m =
-17   13   -2    3  -19    8  -16  -19
-22  -12   -3   10   10    5   -9    5
 -2   24  -11    3    3   17    6    4
-16  -10   23    7   10    7   11   -6
 10  -12   10   15   -3   -3    1   17
-14    1    9  -20  -16  -18   10  -15
-17  -10    7   -2    8    6  -16   -8
  3   35    2  -20  -18   -9  -14   18
 16   35   23   -5    7    6   -1   -2
-22    8  -11   22   -6  -18  -16  -15
  1    5   23    4  -19   17   17   18
 16  -12  -10   22   -7   -2   17  -19
Indices start at 1.
(1, 1): -17
(4, 7): 11
(1, 4): 3
(1, 6): 8
(6, 7): 10
(5, 2): -12
(10, 3): -11
(2, 6): 5
(6, 4): -20
(9, 8): -2
(11, 5): -19
(5, 8): 17
(4, 5): 10
(12, 2): -12
(11, 8): 18
(9, 6): 6
(5, 1): 10
(8, 2): 35
(3, 5): 3
(11, 2): 5
(10, 7): -16
(9, 3): 23
(12, 8): -19
(3, 4): 3
(1, 8): -19
(7, 1): -17
(11, 6): 17
(6, 3): 9
(9, 1): 16
(4, 8): -6
(7, 3): 7
(5, 5): -3
(4, 3): 23
(11, 7): 17

data =
[[ 34  24 -16  10]
 [-14   7  34  33]
 [-16  44  21 -11]
 [  0 -10 -33  25]
 [ 19  27  31  38]
 [ -9  11 -23 -15]
 [-20 -20   6   7]
 [ 23 -24  15  39]]
Rows and columns are counted from 1.
(1, 1)	34
(8, 2)	-24
(8, 1)	23
(5, 2)	27
(1, 3)	-16
(4, 4)	25
(4, 2)	-10
(1, 4)	10
(7, 4)	7
(8, 4)	39
(6, 2)	11
(4, 1)	0

x =
[[  2   0   4   0  -2  -1  -2  -3]
 [ 18  -7  31   5  10  20 -10 -13]
 [  9  -7 -25  -6   5  15   2   2]
 [ -4  -7  -2   4  -7   7  33 -12]
 [  9   3  -1  -7  13   2 -32  15]
 [  4   9 -10  -7  -2   2 -21  -7]]
Rows and columns are counted from 1.
(1, 1) -> 2
(5, 8) -> 15
(1, 3) -> 4
(1, 5) -> -2
(4, 2) -> -7
(5, 1) -> 9
(1, 7) -> -2
(6, 8) -> -7
(6, 4) -> -7
(5, 5) -> 13
(5, 4) -> -7
(2, 8) -> -13
(6, 3) -> -10
(4, 8) -> -12
(5, 7) -> -32
(3, 8) -> 2
(2, 4) -> 5
(3, 3) -> -25
(3, 4) -> -6
(1, 4) -> 0

A = [[15, 23, 28, 30, 28, 23, 14, 5, -6, -16], [-11, 20, 4, -21, 2, 21, -9, -18, 14, 14], [-5, -28, -13, 21, 25, -6, -28, -11, 22, 24], [-18, -15, -5, 7, 16, 17, 10, -3, -14, -18], [-37, -41, -21, 12, 39, 41, 20, -14, -39, -41], [3, 33, -7, -32, 13, 29, -18, -26, 22, 22], [20, 5, -13, -21, -14, 2, 18, 20, 8, -10], [25, 3, -23, -14, 17, 22, -7, -25, -4, 24], [40, -4, -39, 18, 33, -29, -23, 36, 11, -40]]
Rows and columns are counted from 1.
(1, 1) = 15
(3, 7) = -28
(9, 6) = -29
(8, 2) = 3
(6, 2) = 33
(2, 6) = 21
(8, 1) = 25
(9, 3) = -39
(2, 7) = -9
(9, 8) = 36
(4, 10) = -18
(5, 10) = -41
(4, 3) = -5
(1, 5) = 28
(2, 4) = -21
(4, 6) = 17
(8, 4) = -14
(3, 2) = -28
(7, 10) = -10
(8, 10) = 24
(1, 10) = -16
(3, 9) = 22
(9, 4) = 18
(5, 1) = -37
(1, 8) = 5
(9, 1) = 40
(8, 5) = 17
(9, 7) = -23
(6, 3) = -7
(1, 6) = 23
(1, 7) = 14
